Below is a small trained network, with its code and all its weights. Each question gives an input and a class and asks what happens when units are switched off, that is, made to give their printed mean instead of their output.

import numpy as np


def w(rows, s, z=0):
    codes = np.array(rows[::2]) - 128.0
    scale = np.full(codes.shape[1], s)
    scale[-1] = z or s
    return codes * scale


def f(y):
    return y / 2 * (1 + np.tanh(0.7978845608 * (y + 0.044715 * y**3)))


def log_softmax(a):
    a = a - a.max(-1, keepdims=True)
    return a - np.log(np.exp(a).sum(-1, keepdims=True))


def net(x, mask):
    res = np.array(x, float).reshape(1, 5) / 4 @ E
    y = f(res @ A[0][:, :-1].T + A[0][:, -1])
    res = res + np.where(mask, y, B[0][:, -1]) @ B[0][:, :-1]
    return log_softmax(res[-1] @ U[:, :-1].T + U[:, -1])


A, B = {}, {}
E = w([
[195,137,158,151,129,176,73,101],'x0',
[46,136,63,84,102,167,128,194],'x1',
[172,93,158,95,180,90,89,216],'x2',
[186,2,151,165,91,132,162,144],'x3',
[122,127,119,110,129,141,118,131],'x4',
],0.01)
A[0] = w([
[16,73,124,109,158,2,178,101,112],'N1',
[95,195,102,135,215,132,101,105,67],'N2',
[110,80,46,80,181,173,81,120,182],'N3',
[158,154,125,123,184,163,189,172,51],'N4',
[125,169,127,140,126,204,216,91,2],'N5',
[100,189,96,124,169,75,78,100,25],'N6',
[175,122,182,130,233,112,81,149,252],'N7',
[122,152,69,160,69,142,168,40,94],'N8',
[137,58,83,165,160,122,158,104,56],'N9',
[123,233,158,74,106,66,104,117,25],'N10',
[153,164,158,132,133,67,68,218,42],'N11',
[132,9,78,106,144,129,142,83,80],'N12',
],0.0084,0.003)
B[0] = w([
[62,183,147,207,108,143,87,181,193],'N1',
[222,117,103,192,130,212,169,148,195],'N2',
[103,157,179,68,110,92,177,107,171],'N3',
[75,12,151,136,144,69,95,148,123],'N4',
[111,25,120,95,205,87,83,155,157],'N5',
[146,89,174,179,130,196,155,127,178],'N6',
[96,150,136,96,53,82,99,108,254],'N7',
[59,98,103,84,168,60,80,30,205],'N8',
[149,111,121,170,101,138,169,85,159],'N9',
[165,71,88,169,168,153,254,129,187],'N10',
[95,58,79,73,203,143,99,76,184],'N11',
[150,113,119,152,118,170,162,142,184],'N12',
],0.0075,0.0074)
U = w([
[44,60,98,62,253,28,31,66,152],'0',
[127,206,160,85,74,96,165,99,223],'1',
[152,88,139,161,178,177,196,131,4],'2',
[37,184,213,159,153,108,25,115,155],'3',
],0.0057,0.0031)

Each question gives the input, the list of numbers given to net, and the class t.
The units are the neurons (one row each of A and B). Each row of codes is followed by its name. A weight is (code - 128) times the scale printed after its matrix; where a second scale follows, it is the last column's (A, B and U).
mask holds one flag per neuron, in row order. A switched-off neuron (its flag False) gives its mean, the last column of its row in B, instead of its output. The means were averaged over made-up inputs and are rounded, as every weight is.
A unit's drop is (log p(t) with every unit on - log p(t) with that unit switched off) / (log p(t) with every unit on - log p(t) with every unit switched off).
The circuit of an input: a set's keep is (log p(t) with only the set's units on - log p(t) with every unit switched off) / (log p(t) with every unit on - log p(t) with every unit switched off). Starting from all 12 units, units are removed one at a time, each time the one whose removal leaves the highest keep (on an exact tie, the one counted first), for as long as the keep stays at least 0.8.
units of the circuit, in order: the units of the circuit, biggest drop first
k most important neurons: the k neurons with the biggest drops, biggest first
drop when u is switched off: that unit's drop, to one decimal
input [-8,6,-2,2,1], class 3: units of the circuit, in order : N1
input [2,-3,-8,-6,-3], class 0: 2 most important neurons : N8, N5
input [-6,-1,2,-1,0], class 3: units of the circuit, in order : N1, N10
input [2,5,-3,-7,-6], class 2: units of the circuit, in order : N2, N10
input [-4,3,1,-8,4], class 2: units of the circuit, in order : N10, N2
input [1,6,-3,-5,-3], class 2: 4 most important neurons : N2, N7, N10, N6
input [5,-5,-5,4,0], class 0: units of the circuit, in order : N8, N2
input [2,-6,-6,2,-1], class 0: units of the circuit, in order : N8, N5
input [6,-4,-6,-6,0], class 0: 2 most important neurons : N8, N5
input [-3,1,-3,-8,3], class 2: units of the circuit, in order : N10, N2
input [-3,8,0,-4,1], class 2: units of the circuit, in order : N7, N2
input [-2,-8,4,-8,-4], class 2: 4 most important neurons : N10, N2, N6, N8
input [-7,-5,-2,4,-6], class 3: 3 most important neurons : N1, N10, N2
input [0,-6,1,6,6], class 1: units of the circuit, in order : N7, N11, N5
input [-8,-4,3,-8,3], class 2: 2 most important neurons : N10, N2
input [-7,4,-6,1,-5], class 3: 3 most important neurons : N1, N11, N10
input [-7,-4,4,-2,0], class 3: 2 most important neurons : N1, N8
input [-8,7,3,6,-6], class 3: 3 most important neurons : N1, N10, N2
input [-7,3,3,0,-4], class 3: drop when N8 is switched off : 0.1
input [1,7,3,-5,-1], class 2: drop when N11 is switched off : 0.0
